Here is a tiny trained network, its code and every weight. The questions are about switching its units off for an input and a class, where a switched-off unit gives its printed mean instead of its output.

import numpy as np


def w(rows, s, z=0):
    codes = np.array(rows[::2]) - 128.0
    scale = np.full(codes.shape[1], s)
    scale[-1] = z or s
    return codes * scale


def f(y):
    return np.maximum(y, 0)


def log_softmax(a):
    a = a - a.max(-1, keepdims=True)
    return a - np.log(np.exp(a).sum(-1, keepdims=True))


def net(x, mask):
    res = np.array(x, float).reshape(1, 7) / 4 @ E
    y = f(res @ A[0][:, :-1].T + A[0][:, -1])
    res = res + np.where(mask, y, B[0][:, -1]) @ B[0][:, :-1]
    return log_softmax(res[-1] @ U[:, :-1].T + U[:, -1])


A, B = {}, {}
E = w([
[152,72,200,155,197,213,151,32,49,34],'x0',
[4,2,137,135,63,64,243,80,130,188],'x1',
[130,129,128,131,129,124,127,128,128,131],'x2',
[138,189,182,29,85,15,108,52,97,65],'x3',
[177,48,33,59,183,82,181,202,103,60],'x4',
[130,128,128,127,130,126,128,123,132,132],'x5',
[176,161,209,91,219,120,217,130,217,177],'x6',
],0.006)
A[0] = w([
[147,156,163,57,103,42,122,100,109,89,65],'N0',
[61,224,245,221,63,185,52,47,164,223,106],'N1',
[101,109,85,146,78,138,84,110,61,87,86],'N2',
[244,254,107,116,189,187,6,185,136,80,86],'N3',
[112,165,68,106,83,67,113,187,189,189,94],'N4',
[120,182,67,106,79,66,100,196,195,194,77],'N5',
[135,81,86,210,162,212,147,194,153,168,45],'N6',
[136,90,79,193,155,196,146,194,156,169,92],'N7',
[160,159,179,88,196,120,197,133,202,151,33],'N8',
[93,112,57,148,56,127,63,128,57,93,57],'N9',
[150,163,169,42,95,29,117,90,99,78,28],'N10',
[98,114,60,147,71,128,75,131,70,102,82],'N11',
[165,79,47,72,166,90,159,191,105,85,3],'N12',
[93,112,54,152,54,129,63,130,56,95,60],'N13',
[119,178,67,107,81,70,99,194,189,191,77],'N14',
[151,149,178,85,187,111,199,130,194,149,50],'N15',
],0.0056,0.0041)
B[0] = w([
[66,197,78,71,111,194,70,74,173,155,172],'N0',
[230,83,43,11,80,101,188,240,156,25,237],'N1',
[169,138,175,168,172,125,86,145,172,164,164],'N2',
[2,20,135,188,10,19,241,77,96,195,254],'N3',
[145,81,168,170,158,194,153,70,60,74,203],'N4',
[152,84,173,167,168,209,144,62,55,64,207],'N5',
[41,226,59,27,96,209,47,31,182,144,182],'N6',
[67,200,80,49,109,173,76,70,159,136,187],'N7',
[186,132,200,208,185,106,45,160,199,195,167],'N8',
[182,130,194,183,176,98,72,165,215,194,170],'N9',
[44,218,55,53,98,223,56,50,188,159,177],'N10',
[172,131,178,172,167,95,89,161,190,176,166],'N11',
[205,95,77,37,65,104,159,215,196,72,169],'N12',
[183,131,191,179,176,95,75,165,210,189,172],'N13',
[154,84,172,166,167,207,147,66,58,65,202],'N14',
[169,134,182,198,169,96,60,160,188,191,166],'N15',
],0.0057,0.0084)
U = w([
[55,242,59,69,119,179,58,67,167,158,97],'0',
[211,141,213,195,192,82,68,192,192,223,94],'1',
[10,37,130,173,40,27,241,99,102,210,101],'2',
[239,107,56,48,94,107,170,252,146,16,98],'3',
[175,98,201,184,209,223,135,41,2,19,115],'4',
[117,159,120,130,151,109,138,146,98,133,249],'5',
],0.0087,0.011)

Each question gives the input, the list of numbers given to net, and the class t.
The units are the neurons (one row each of A and B). Each row of codes is followed by its name. A weight is (code - 128) times the scale printed after its matrix; where a second scale follows, it is the last column's (A, B and U).
mask holds one flag per neuron, in row order. A switched-off neuron (its flag False) gives its mean, the last column of its row in B, instead of its output. The means were averaged over made-up inputs and are rounded, as every weight is.
A unit's drop is (log p(t) with every unit on - log p(t) with that unit switched off) / (log p(t) with every unit on - log p(t) with every unit switched off).
The circuit of an input: a set's keep is (log p(t) with only the set's units on - log p(t) with every unit switched off) / (log p(t) with every unit on - log p(t) with every unit switched off). Starting from the 12 units with the biggest drops (on a tie, the unit counted first), units are removed one at a time, each time the one whose removal leaves the highest keep (on an exact tie, the one counted first), for as long as the keep stays at least 0.8.
units of the circuit, in order: the units of the circuit, biggest drop first
unit that matters most: the unit with the biggest drop
k most important neurons: the k neurons with the biggest drops, biggest first
drop when u is switched off: that unit's drop, to one decimal
input [-2,4,3,7,-6,-1,3], class 0: units of the circuit, in order : N3
input [7,0,-8,8,2,-6,-7], class 0: units of the circuit, in order : N10, N0
input [8,-6,1,-8,-5,3,5], class 0: units of the circuit, in order : N6, N7
input [-7,-7,6,-1,5,-5,-2], class 2: 2 most important neurons : N3, N1
input [-4,-2,-3,6,3,6,0], class 0: 3 most important neurons : N10, N0, N1
input [7,1,-5,5,-3,-3,8], class 1: units of the circuit, in order : N8, N15
input [6,4,0,3,-4,-7,-1], class 5: 2 most important neurons : N3, N5
input [1,4,3,-1,-6,-2,3], class 3: units of the circuit, in order : N1, N3
input [7,7,-1,8,-2,5,-5], class 0: 2 most important neurons : N3, N10
input [-6,0,8,8,6,-6,-4], class 0: 2 most important neurons : N10, N0
input [-5,1,3,-7,-7,-2,5], class 0: 3 most important neurons : N6, N7, N12
input [2,5,-8,-5,7,0,-2], class 3: 2 most important neurons : N3, N12
input [-2,-3,3,-7,1,2,3], class 0: 2 most important neurons : N6, N7
input [7,-1,-1,4,8,8,-5], class 3: unit that matters most : N12
input [8,6,7,-8,-5,1,4], class 0: 2 most important neurons : N6, N3
input [-2,6,-1,-6,8,2,6], class 3: 4 most important neurons : N3, N12, N10, N0
input [-8,-4,8,7,7,-7,3], class 4: 2 most important neurons : N5, N14
input [-2,7,2,4,8,-8,3], class 3: 2 most important neurons : N3, N12
input [-4,4,-7,6,-2,-8,-2], class 5: 3 most important neurons : N3, N6, N7
input [7,-2,-1,7,8,2,-4], class 3: 2 most important neurons : N12, N6
input [2,4,4,1,6,0,-6], class 1: unit that matters most : N1
input [5,2,-6,-4,-6,1,1], class 3: 2 most important neurons : N1, N3
input [-7,-3,3,-6,-8,-8,2], class 3: drop when N1 is switched off : 1.2
input [-5,8,-7,8,8,-6,3], class 0: drop when N0 is switched off : 0.3
input [-1,8,3,4,6,5,-8], class 1: drop when N3 is switched off : 0.2
input [2,4,6,-4,-5,-7,-6], class 5: drop when N6 is switched off : 0.1
input [7,-6,-7,1,0,-3,7], class 1: unit that matters most : N8
